Here is a tiny trained network, its code and every weight. The questions are about switching its units off for an input and a class, where a switched-off unit gives its printed mean instead of its output.

import numpy as np


def w(rows, s, z=0):
    codes = np.array(rows[::2]) - 128.0
    scale = np.full(codes.shape[1], s)
    scale[-1] = z or s
    return codes * scale


def f(y):
    return np.maximum(y, 0)


def log_softmax(a):
    a = a - a.max(-1, keepdims=True)
    return a - np.log(np.exp(a).sum(-1, keepdims=True))


def net(x, mask):
    res = np.array(x, float).reshape(1, 3) / 4 @ E
    y = f(res @ A[0][:, :-1].T + A[0][:, -1])
    res = res + np.where(mask, y, B[0][:, -1]) @ B[0][:, :-1]
    return log_softmax(res[-1] @ U[:, :-1].T + U[:, -1])


A, B = {}, {}
E = w([
[53,94,10,173],'x0',
[127,254,114,172],'x1',
[43,170,118,47],'x2',
],0.0089)
A[0] = w([
[195,127,118,186,53],'neuron 0',
[132,9,113,64,168],'neuron 1',
[97,147,113,66,70],'neuron 2',
[107,116,68,134,13],'neuron 3',
[158,203,85,156,79],'neuron 4',
[79,115,67,154,9],'neuron 5',
[69,79,78,139,91],'neuron 6',
[64,175,141,48,42],'neuron 7',
[112,164,103,39,2],'neuron 8',
[227,110,130,214,13],'neuron 9',
[105,112,52,160,56],'neuron 10',
[194,100,117,199,183],'neuron 11',
[86,150,127,76,108],'neuron 12',
[102,120,79,148,55],'neuron 13',
[173,153,208,69,54],'neuron 14',
[75,118,106,163,216],'neuron 15',
[123,22,151,114,55],'neuron 16',
[105,179,115,184,98],'neuron 17',
[181,162,223,37,44],'neuron 18',
],0.011,0.0029)
B[0] = w([
[30,84,81,97,191],'neuron 0',
[82,253,243,83,253],'neuron 1',
[73,57,81,126,181],'neuron 2',
[182,84,163,198,175],'neuron 3',
[54,209,237,97,200],'neuron 4',
[172,113,141,193,198],'neuron 5',
[192,134,162,203,215],'neuron 6',
[45,77,53,117,214],'neuron 7',
[39,78,83,146,181],'neuron 8',
[40,66,59,100,223],'neuron 9',
[179,124,126,208,207],'neuron 10',
[54,72,69,29,228],'neuron 11',
[85,60,60,108,189],'neuron 12',
[190,72,163,187,180],'neuron 13',
[188,78,142,253,224],'neuron 14',
[209,140,133,171,210],'neuron 15',
[62,193,192,113,207],'neuron 16',
[101,204,233,123,194],'neuron 17',
[189,96,140,239,251],'neuron 18',
],0.007,0.0072)
U = w([
[211,44,124,232,76],'0',
[25,2,25,86,89],'1',
[72,236,202,105,114],'2',
[175,120,78,82,254],'3',
],0.0095,0.0075)

Each question gives the input, the list of numbers given to net, and the class t.
The units are the neurons (one row each of A and B). Each row of codes is followed by its name. A weight is (code - 128) times the scale printed after its matrix; where a second scale follows, it is the last column's (A, B and U).
mask holds one flag per neuron, in row order. A switched-off neuron (its flag False) gives its mean, the last column of its row in B, instead of its output. The means were averaged over made-up inputs and are rounded, as every weight is.
A unit's drop is (log p(t) with every unit on - log p(t) with that unit switched off) / (log p(t) with every unit on - log p(t) with every unit switched off).
The circuit of an input: a set's keep is (log p(t) with only the set's units on - log p(t) with every unit switched off) / (log p(t) with every unit on - log p(t) with every unit switched off). Starting from the 12 units with the biggest drops (on a tie, the unit counted first), units are removed one at a time, each time the one whose removal leaves the highest keep (on an exact tie, the one counted first), for as long as the keep stays at least 0.8.
circuit, biggest first: the units of the circuit, biggest drop first
most important unit: the unit with the biggest drop
top k neurons: the k neurons with the biggest drops, biggest first
drop of u: that unit's drop, to one decimal
input [-7,6,6], class 0: circuit, biggest first : (neuron 18; neuron 14)
input [-5,0,5], class 0: top 3 neurons : (neuron 18; neuron 14; neuron 11)
input [-2,7,-7], class 1: circuit, biggest first : (neuron 9; neuron 11)
input [4,-2,-7], class 1: most important unit : neuron 11
input [-3,-5,-4], class 2: circuit, biggest first : (neuron 1; neuron 16)
input [-3,4,4], class 1: circuit, biggest first : (neuron 1; neuron 7)
input [4,8,-8], class 1: top 2 neurons : (neuron 9; neuron 11)
input [-7,7,3], class 0: top 3 neurons : (neuron 18; neuron 14; neuron 1)
input [6,-7,2], class 2: top 2 neurons : (neuron 1; neuron 16)
input [7,5,-8], class 1: top 3 neurons : (neuron 11; neuron 9; neuron 0)
input [-4,-8,6], class 2: drop of neuron 18 : 0.0
input [-2,-5,-8], class 1: drop of neuron 9 : 0.1
input [4,-6,0], class 2: drop of neuron 16 : 0.1
input [1,-3,-3], class 3: most important unit : neuron 4
input [4,5,-6], class 1: drop of neuron 9 : 0.3
